In the rows, zero is written as 128.
Facts:
treklaplo | Ω pesik,kliskibom | χ a | γ dami
midrapur | χ a | γ kitrak,flana,vuvos
buklam | Ω futum | χ a
brobeplim | χ a
vuvos | Ω brire,grutas | χ c
gilen | Ω klisker | χ b
bretra | Ω klabrar | χ b | γ bezi,pogis,tedron,vakobro
gritri | Ω kliskom,girem | χ a
zagok | Ω kliskibom | χ a
gekos | Ω litir | χ a
trinin | χ a | γ plupi,getir
pogrer | χ b
kistik | Ω buklam,klotrir,bivo,bire | χ a | γ steklun,plalu,bopus,grima
binis | χ c
brubrak | χ b
getir | Ω zogun,litir | χ a
litir | χ b
bribim | Ω klabrar | χ a
flana | Ω tagril | χ a
zogun | Ω kliskibom | χ a
zaple | Ω skugum,binis | χ c | γ dami,sabagrur,plalu,grunim
luriklem | χ b
grevam | Ω likos | χ a
pletom | χ a
steklun | Ω nozer | χ a
drostol | Ω bivo | χ b
flomor | χ c
plukekek | Ω klotrir,brubrak,skugum | χ b
daro | Ω bire | χ a
grutas | Ω brubrak | χ a | γ sitrun,sula
zunak | χ b | γ brire,getir
klisker | Ω klabrar | χ b
luklar | χ c
likos | Ω flistugra | χ b
gritrol | χ a
klotrir | χ a
guvizil | χ a
nistor | χ a
moplol | Ω klarom | χ b
kliskibom | Ω brubrak | χ a
zogramus | Ω brubrak,grutas | χ a
grunim | χ a
nozer | Ω drefu | χ b | γ sare
bezis | χ a | γ nistor,mires,bradrol
kifibre | χ a | γ plegrun,gilen,bribrestol,guvizil,zagok,skupleflum,drubus
grebrezos | χ a
tagril | χ b
dize | Ω skugum,bresto | χ a
flafen | χ a | γ vabresa,dami,drubus,mizubi
flistugra | Ω bresto | χ b
drefu | Ω klabrar,brubrak | χ a | γ tagril,rastul,klaguk
stosam | Ω binis | χ b
brivol | χ c | γ kloka,gagrin,triplor,tukos
bire | Ω brubrak | χ b
ziflurik | χ a
stuflir | Ω klisker | χ b
vogron | Ω sare | χ a | γ dofli,pletom
mebam | Ω bosti | χ a
vutos | Ω futum | χ b
dafam | χ b
kudes | χ a | γ kigafu,vuvos,zagok
vizize | Ω skugum,bire | χ b | γ dafam,pletom,getir
topligre | Ω nistor,kliskibom | χ c
triplor | Ω tralas | χ c
tuvo | Ω skugum,klisker | χ b | γ brunel,flistugra
klarom | Ω plalu | χ b
kitrak | χ a
skobrak | Ω drefu,stuflir | χ b | γ pogis,klabrar,sula,flimem
plofozas | Ω gritrol | χ b | γ gritrol
destolom | χ a | γ pogis,klarom
sula | Ω kliskibom | χ a
kigafu | χ c
pustal | Ω tralas | χ b | γ mebam,kugrus,sepasta
bopus | χ b
plegrun | χ a
sepasta | χ a
flimem | χ b
plalu | χ a
druzes | Ω tedron | χ a
drorem | Ω tuvo,stivagun | χ b
toven | Ω bopus,litir | χ c
brunel | Ω klifen | χ a
vabresa | χ a
girem | Ω miplo | χ b | γ gratom,klisker
klabrar | χ a
gratom | χ a
bresto | Ω brubrak | χ a
trogromor | Ω bresto | χ a
bezi | χ a
rastul | Ω skugum,nistor | χ b
livegom | χ a | γ pesik,drutrumik,stosam
grima | χ b
gruplel | χ a | γ bivo,plalu,brobeplim
kliskom | χ c | γ toven,plupi,vakobro
mizubi | χ a
bradrol | Ω fleneskor | χ a
brire | χ b
dofli | χ a
skogrem | Ω moplol,gekos | χ a
bivo | Ω vubir | χ c
tralas | Ω klabrar,klotrir,luriklem | χ a
bribrestol | χ b
grege | χ a
nikli | Ω flomor,grima | χ a | γ buklam,plukekek,bivo,binis,brobeplim,topligre,pletom
pesko | Ω netu | χ b
plupi | χ b
drutrumik | Ω brubrak,drefu | χ a
stivagun | χ b
bosti | Ω klabrar | χ a
dadrek | Ω drutrumik | χ c
mires | χ c
sabagrur | Ω tagril,tedron,stosam | χ c
nodil | Ω drostol | χ b | γ steklun,ziflurik
luvar | Ω zaple | χ a
noris | χ c | γ kitrak,flimem,bribim,mizubi
detrobrur | χ a
mesto | Ω skugum,plalu | χ b
miplo | Ω plukekek | χ c
tabil | Ω tedron | χ a
klogul | Ω plegrun,bribrestol | χ a | γ buklam,gratom,kugrus,grege
studrostar | Ω klabrar | χ a | γ stivagun,drostol
brukom | χ a | γ toven,stosam
skugum | Ω brubrak | χ b | γ segru
sugril | χ b
skupleflum | Ω luriklem,nozer | χ a
duskir | Ω klabrar | χ c
sitrun | Ω grebrezos,sugril | χ a
pesik | Ω grima | χ a
storefos | Ω drefu | χ a | γ pesik,plukekek,druzes
tedron | χ b
tegri | Ω nozer,sare | χ c
nuplutris | Ω vizize | χ c
bosam | Ω brire,klisker | χ c
pogis | χ a
segru | χ a
budor | χ b | γ grebrezos,brunel,grunim
sare | Ω klabrar | χ b
fleneskor | Ω klisker | χ a | γ dami,klotrir,klifen,flomor,tabil,mizubi
klifen | Ω sabagrur | χ b
kamuk | χ b | γ ziflurik,rastul,tralas
vakobro | Ω brivol | χ b
kloka | Ω sugril | χ a
futum | χ c
raler | Ω flomor | χ a
drubus | χ a
gagrin | χ a
vubir | Ω ziflurik,tedron,plalu | χ c
dami | χ c
klaguk | χ c
dreman | χ a | γ drutrumik,sepasta
kugrus | Ω sabagrur,tedron | χ a
safler | χ a | γ tralas
tukos | Ω storefos,sare | χ b
netu | Ω vogron | χ c | γ klifen,brobeplim,klarom,mires
kluravo | Ω futum | χ c | γ toven

Known rows:
[125 122 135 118 153 154 103 140 132 109 127  87 107 147 125 153 115 139
 140 129 125 139 141 146 127 142 125]: gritri
[132  37 142 127 107  84 157 139 117 134 124 166 166 122 141 154 107  89
  61 152 174 142 116 114 127  90 117]: vubir
[116 105 114  95 127 117 110 118 122 137 111 151 101 146 135 133 113 119
 121 120 117 106 100 125 131 105 102]: drostol
[128 138 144 112 134 153 106 125 148 109 114  79 139 131 123 147 113 124
 148 136 129 140 129 144 126 139 111]: bradrol
[119  91 113 133 141 161 117 157 117 130  98 145 108 158 174 110 125 150
 136 137 120 120 119 148 109 147 108]: mesto
[109 168 128 116 160 111 144 141 142 137 128 146  87 137 124 159 156  97
 158 127 135 147 150  81 146 154 130]: kamuk
[114  73 155 161 127 119 164 163 159 110 150 132 166 130 126 136 102 108
  96 136 205 177 131 130 108 132 139]: vuvos
[111  90 127 168  63 135 142 119  80 105 178 130 155 127 115  95  92 113
   9 136 210 119 128  54 106 125 119]: toven
[135 181 110 125 114 104 130 120  99 132 124 127  86 103 121 158 128 119
 114 148 113 101 142  95 146 123 146]: dreman
[127 137 118 185  69 106 167 126  79 123 173 139 135 113 114  99  93  94
  13 164 202 127 124   5 122 137 127]: kluravo
[125 144 136 109 151 167 104 163 135 104 131 111  99 142 131 171 103 138
 126 116 123 149 176 151 142 147 138]: getir
[120 173  99 131 130 107 151 144 127 132 119 165  77 133 137 143 118 125
 128 132 128 110 112 106 139 116 138]: girem
[152  74 144 158  99 118 164 156 157 134 156 155 209 143 123 111 122 102
  79 114 178 159 124 140  98 104 152]: dadrek
[109 136 138 111 126 152 111 126 165 120 101 107 130 150 133 131 115 121
 160 120 149 143 106 123 115 137 102]: gilen
[109 123 119 130 108 173 122 149 148 124  82 126 143 132 165  97 126 133
 154 132 139 112 122 134 106 140 119]: tukos
[174 135 116 136 129 161 107 151 135 123 135 115 133 176 127 122 115 152
 126 116 110 129 125 172 105 123 149]: zogramus
[166  86 123 206 140  50 206 140 127 163 159 157 162 146  94 120 180  97
 118 173 184 164  73 111  87 125 184]: zaple
[123  37 165 140 141  87 157 130 136 136 145 143 166 126 126 154 132  88
  94 158 181 179 119 109 122 124 101]: sabagrur

Rows:
No name comes twice in this set of rows, the named rows included.
[ 90  37 142 191 117  83 185 101 100 144 138 133 181  83 114  89 173 122
 136 165 194 136  96 124  89 126 165]  dami
[126 169 163 119 134 119 126  78 173 113 120  98 160  66 128 101 100 144
 159 108 100 155 106 152 150 132  94]  klabrar
[173 173 101 154 158  93 156 132 146 146 154 181 106 158 127  93 143 141
 140 106 104 148 100 120 134 135 134]  skugum
[120 149 101 152 122  65 146  85  81 144 128  99  73 102  81 146 169 137
 161 180 124  91  81 122 117 117 176]  flafen
[139 205  97 161  93 129 115  97  58 120 162  99  80 121 113 100 102 134
  55 161 119  95 123  38 132 152 107]  brukom
[135 202 141 128 140 116 129 146 161 132 103 109 126 103 141 165 125 102
 158 146 121 155 151 107 145 148 130]  vogron
[115 128 158 165 125  67 191 143 168 140 129 141 172  88 121 157 147  66
 123 148 201 180 137  79 126 132 154]  netu
[121 131  91 197 142 109 158 133  75 133 119  93  77 115 112 115 189 167
 177 193 137 109  93 140  91 158 196]  treklaplo
[117 180 130 122 156 126 129 167 131 131 124 115  85 121 116 194 145 107
 155 138 127 143 178 111 144 151 161]  nikli
[171 173 110 166 120  88 145 106 125 155 127  90 137 125  95 112 186 122
 182 170 117 123  72 127  97 128 165]  fleneskor

The same nodes again, as new rows of numbers:
Known rows:
[130 143 135 108 131 140 126 135 124 104 100 153 135 108 123 120 158 120
 118 121 197 143 121 132 103 117 133 115  76 134 119 106]: dize
[130 162 138 100 141 110 118 144 140 126 128 129 135 113 152 119 191 114
 112 120 131 132 117 135 145 156 109 116 157  99 118 109]: bribim
[123 154 120  91 149 156 142 129 120 116 132 152 136 132 125 117 111 119
 134 120 168 130 113 147 138 136 124 177 150 159 141 119]: gratom
[126 106 121 131 122 172  89 120 133  99 125 112 121 159 167 123  60 130
 144 121  64 108 143 104 111 118 134 134 131 181  99 133]: stosam
[120 125 135 119 134 154 126 127 123 137 121 150 135 103 129 127 136 124
 117 127 216 137 114 132 110 126 138 153 166 113 128  97]: gekos
[120 136 126  86 147 210 146 128 133 134 128 156 139 129 122 116 131 121
 129 124 189 124 118 144 130 119 101 153 145 165 125 107]: pesik
[132 136 138 156 148  77 138 119 114 197 168 123 173 151 140 136 122 149
 139 135 105 141 148 152 171 144  96 123 105 115 140 165]: dami
[124 126 111 108 134 141 121 131 133 134 130 149 109 115 112 116 184  95
 128 129 155 121 122 124 125 120 135 149 161 149 139  89]: trinin
[126 157 125 105 141 117 158 130 154 140 113 135 146 126 110 115 168 120
 112 116  94 160 114 134 149 144 165 136 128 141 119 123]: klotrir
[134 151 133 139 141 100 133 133 124 105  94 151 128 109 125 101 134 122
 110 121 130 148 103 159 149 128 116 126 150 124 122 130]: tralas
[130 124 122 142 128 102 130 128 121 118 118 154 112  96  98 103 142 122
 118 131 174 143 111 143 134 127 153 147 157 110 136 119]: safler
[131 115 125 150  94 126 130 131 132  97 114  86 107 140 135 150  82 138
 118 130  55 100 124 105 119 121 121  88 160 108 124 149]: nozer
[134 136 135 163 126  74 127 120  94 173 127 142 159 141 132 149 136 137
 132 135 122 135 146 131 106 109 111 106  26 126 150 147]: nuplutris
[120 131 128 108 130  93 132 135 142 137 142 133 129 104 115 132 192 118
 118 130 197 139 121 115 124 151 179 145 156  80 137  96]: midrapur
[123 143 122 126 141 126 132 133 121 120 128 158 137 113 136 130 120 119
 126 124 194 145 106 133 135 134 130 133 153 121 136  94]: gagrin
[132 132 132 158 146  97 129 117 113 196 154 134 165 147 133 135 140 137
 144 134  91 131 150 150 160 125  85 133 110 154 144 154]: mires
[124 123 136 158 142 148 102 116  96 186 158 148 161 146 162 149 137 129
 142 136 149 114 156 136 139 112  31 120  93 167 139 132]: toven
[142  94 141 168 113 156 116 127 129  80 102 102 108 132 129 122  56 161
 132 127 105 133 137 132 119 104 110  81  94 149  93 160]: rastul

Rows:
No name comes twice in this set of rows, the named rows included.
[133 112 128 143 104 123 112 132 126  84 130  94  99 136 147 149  68 141
 131 133  92 105 132 118 136 137 114 102 155 121 110 140]  pesko
[136 125 142 152 109  47 135 116 110 199 120 127 149 136 107 129 174 141
 130 141  95 131 160 140 116 120 142 146  51  82 150 176]  zaple
[124 130 128 113 136 146 131 132 126 119 129 150 124 104 125 128 134 121
 125 128 224 137 114 140 127 135 132 145 153 121 134 103]  raler
[135 110 135 138 104 137 110 134 128  76 118  92 103 136 145 139  76 146
 131 132 107 109 136 112 114 121 117  86  99 127 108 147]  drorem
[139  82 123 170  94 115 131 124 131  98 123  92  80 118 100 130  76 149
 132 141  93 110 131 120 130 114 146 111 158 119 121 162]  kamuk
[122 127 134 102 148 216 109 128 127 124 135 150 131 110 143 110 148 118
 130 124 210 131 128 143 128 119  81 149 138 173 120 102]  getir
[138 126 125 112 123 192 136 127 145  81 115  97 120 161 126 122  77 144
 145 125  50 110 147 125 122 112 114 100  61 189 101 167]  plukekek
[125 155 126 112 129 112 126 138 115 114 111 154 126 112 142 120 158 112
 111 121 137 125 103 137 131 136 122 138 161  94 137 121]  bosti
[118 152 121 118 139 130 149 133 148 157 117 136 139 121 139 128 188 107
  96 113  61 139  99 121 156 137 113 115 210 130 122 103]  klabrar
[134 112 118 121  98 148 146 127 135  92 123  98 106 153 100 135  71 140
 141 133  85  95 137 108 100 112 157 118  88 143 134 153]  girem
[138 105 118 127  98 162 130 127 145  97 107  93 103 143 108 129 121 130
 139 132  53  97 150 103  97 102 140 102  61 158 115 150]  vizize
[128 124 146  93 128 149 144 132 148 139 128 125 122  95 105 111 187 131
 123 133 216 140 134 144 120 136 144 132 129  91 119 126]  treklaplo
[129 120 122 182 112  57 139 118  87 186 136 149 145 133 116 158 135 129
 128 144 133 119 134 123 118 119 116 132 112  89 176 141]  brivol

Now the same nodes, written a new way:
Known rows:
[ 96 155 166 105  94 182 151  90 152 100  96 132 110  98  85 172  93  70
 134 157 152 201 122 101  59 150 180 117 161 119 148 111 131 104 163 163
  78  87 154  85 161 209]: plegrun
[132 136  93 153 138 102 130  92 151 101 104  97 156 151 121 173 104 131
  96 110 166 142 162 129 102 114 160 110 105  95 135 130 127 167 137 100
 119  87 162 128 193 152]: grutas
[119 122 118 154 155 136 129 122 118 123 138 103 148 124  96 119 111 107
 134 104 163 159 101 148 105 143 177 112 120  96 115 137 142 143  99 144
  85  84 159 113 171 164]: getir
[131 139  95 150 134 103 130  93 153 101 106 102 148 151 121 167 104 127
 101 110 167 143 154 133  99 112 160 111 104  99 135 126 127 170 132  98
 120  87 160 123 190 152]: midrapur
[117 117 118 150 154 127 126 125 105 122 136  93 153 120  98 109 108  97
 125  98 163 151 104 145 107 147 182 111 113  94 122 138 146 145  83 145
  77  90 160 116 172 152]: sula
[101 130 114 141 157 150 107 116 109 123 127  93 155 119 101 121  99  87
 139  92 166 167  78 153  72 124 181 114 141  92 127 141 141 126  76 141
  96  80 159  95 155 172]: drutrumik
[115 116  88 135 149 117 100 105 119 149 141  98 171 124 118 106 101  98
 105  80 162 154 116 142  58 116 179 120 126 104 152 125 138 155  87 101
 106  82 159 115 184 154]: zogun
[138 118 113 156 131 128 134 127 127 121 135 100 154 135  97 113 107 118
 126 118 166 154 130 143 137 166 185 106  96  92 115 127 141 159 113 140
  81  91 158 124 170 156]: mebam
[132 145 110 141 126  94 142 102 152  96  89  95 151 161 129 186 102 120
  99 112 166 134 165 124 108 122 165 108  93 105 133 138 123 176 110 100
 114  91 142 134 186 152]: gruplel
[103 138 179 128 158 121 209 140 111  91  93  96 137 150 123 165  98  75
 119 108 155 143 101 168  75 131 180 104 129 103 118 186 104 161  67 166
  84  88 116  97 173 140]: klotrir
[138 116 117 132 143 154 140 121 155 113 120 120 160 145 104 136  98  94
 131 118 159 159 113 157  79 153 181 108 112 101 134 133 111 169 127 136
  84  86 148 110 161 156]: klabrar
[115 143 111 118 141  96 118 145 102 108 136 148  75 140 158 114 148 175
 106 139 105  91 165  95 180 114  70 172 129 149 137 103 142  92 158 113
 170 175 123 169  85  86]: bretra
[111 149 175  95 125 100 116 153  94 100 126 139  77 128 148 120 140 170
 113 141 112  93 155 101 181 136  74 151 123 153 117 113 144  90  91 142
 148 178  83 161  68  95]: pesko
[136 128 184  93 132 113 197 155 119 102 127 167  82 144 158  98 130 155
 123 153  76  91 152 111 179 164 100 109 116 168 135 113  96 107 150 164
 139 172  79 162  74  91]: dafam
[ 87 160  89  85 166  90  95 132 117 121 136 162 157 147 168 117 189 174
 181 151 156  94  72 109 177 121  58 202 141  96 106  96  98  99 138  90
  86 180 116 124  71 100]: plofozas
[141 129 118 103 135 115 129 153 134 118 144 167  95 139 151 104 135 172
 120 149  89  91 154 104 172 137  73 145 132 164 142 104 115  96 175 133
 159 165 108 167  74  94]: stuflir
[119 103 174 109  82 131 140 159  89 152 117 142 114  91 159  97 190  99
 140 156  75 104 101 133 172 118 129 112 129 179 139 139 129 112  93 126
 176 180  84 101  89  88]: mires
[127 113 119 123  93 119 117 128 133 128  94 152 110 123 172 161 187 135
 112 157  90 101 136 123 155  87  70 141 138 176 152 134 115 117 168  97
 189 181  96 102 124  96]: kliskom

Rows:
No name comes twice in this set of rows, the named rows included.
[ 88 162  87 138 107 105 102  68 110 119 117 102  97  85  86 142  93  77
 100 118 162 191 156  93  73 101 175 185 166 104 155 109 154 100 162 106
 115  85 168  95 195 198]  klogul

Now the same nodes, written a new way:
Known rows:
[128 125 128 115 112 110 135 142 133 121 152 133 132 116 123 139 122 117
 161 113 128 121 121 129 135 105  98 161 134]: studrostar
[132 138 130 114 105 111 135 111 142 121 101 134 128 120 120 122 143 132
 133 142 110 153 134 125 137 149 124 121 120]: stivagun
[152 127 121 131 130 184 135 109 138 121 104 134 128 107 135 168 122 135
 134 112 118 122 123 115 121 148 137 120 122]: tegri
[123 132 126 114 160 109 137 126 133 143 147 134 130 127 119 128 136 117
 124 115 152 127 123 117 141 105 101 123 123]: zagok
[150 125 120 118 117 170 135 111 135 129 102 133 131 114 147 149 151 150
 134 114 162 125 123 133 121 173 182 119 127]: zaple
[109 126 122 115 128 110 136 139 132 123 148 143 129 141 120 139 140 118
 140 113 195 116 122 120 122 112 140 156 127]: grutas
[111 128 122 115 125 111 135 134 132 131 146 142 129 122 120 138 123 117
 135 114 178 117 121 120 132 111 115 162 126]: drutrumik
[105 129 122 115 105 123 134 111 135 126 103 134 127 136 119 121 127 121
 135 122 109 148 142 144 121 148 101 118 121]: zunak
[128 135 130 113 106 113 136 109 141 120 101 134 129 112 119 123 146 132
 130 140 109 156 138 129 138 149 118 121 120]: vutos
[123 130 128 112 105 112 138 111 137 119 101 133 128 114 119 123 148 135
 139 132 113 144 139 140 133 161 114 121 120]: girem
[119 136 129 114 105 111 136 110 140 121 101 134 128 110 120 123 150 132
 128 140 110 153 138 131 137 161 128 123 120]: flistugra
[128 130 121 115 126 107 136 149 132 124 156 134 136 134 120 123 122 118
 143 114 146 116 121 123 131 109 114 138 128]: midrapur
[125 128 128 115 114 109 135 151 136 120 167 133 129 107 126 156 121 118
 151 114 130 117 121 130 146 109  96 159 127]: tralas
[118 146 127 113 106 122 136 111 141 118 101 134 128 106 119 122 135 127
 137 137 113 168 138 128 137 164 110 122 120]: stosam
[125 135 130 114 106 113 136 111 141 120 101 135 128 109 118 123 146 132
 130 140 109 154 138 130 138 152 119 121 120]: likos
[151 128 121 137 124 180 135 111 138 122 104 134 129 121 135 158 121 138
 131 113 113 118 123 114 120 157 155 119 122]: binis
[105 135 128 113 104 117 134 109 134 120 101 140 127 118 120 125 166 130
 126 140 119 149 137 127 129 181 150 122 121]: plukekek
[109 128 131 113 106 127 135 110 136 123 101 149 127 120 121 125 179 126
 126 146 137 150 132 125 131 175 145 123 120]: bire

Rows:
No name comes twice in this set of rows, the named rows included.
[172 126 120 129 121 171 134 111 142 142 102 134 129 122 144 130 143 143
 133 115 138 134 123 117 121 133 167 120 123]  dami
[123 133 128 114 170 110 137 123 133 145 144 134 129 127 119 128 142 117
 125 114 154 132 123 116 142 105 101 121 123]  zogun
[116 142 127 114 105 122 134 110 140 120 100 134 128 122 119 121 133 123
 134 135 110 166 137 125 131 146 106 122 120]  plupi
[109 128 127 115 158 111 135 126 133 150 143 146 128 135 120 143 161 116
 124 116 193 125 121 114 134 108 113 131 123]  kliskibom
[121 140 121 114 130 104 135 171 134 120 181 132 130 119 120 134 120 122
 147 114 158 115 121 136 140 125 101 138 127]  safler
[137 125 140 114 104 121 135 109 143 120 100 134 128 106 121 130 153 128
 155 129 107 169 133 133 142 112  98 134 121]  sare
[136 124 140 112 105 148 140 110 133 116 100 134 129 114 119 124 160 130
 170 115 110 159 133 129 127 111 100 142 121]  bretra
[136 127 124 115 128 108 146 142 131 119 152 134 142 146 118 124 122 118
 151 111 140 115 122 117 123 107 134 148 124]  destolom
[110 130 122 115 122 111 134 131 132 142 147 139 129 130 121 134 124 118
 129 114 166 118 121 116 132 111 124 149 125]  zogramus
[133 127 128 113 105 108 141 109 139 120 100 134 129 108 119 123 141 134
 130 137 109 145 139 137 138 147 120 121 120]  klifen

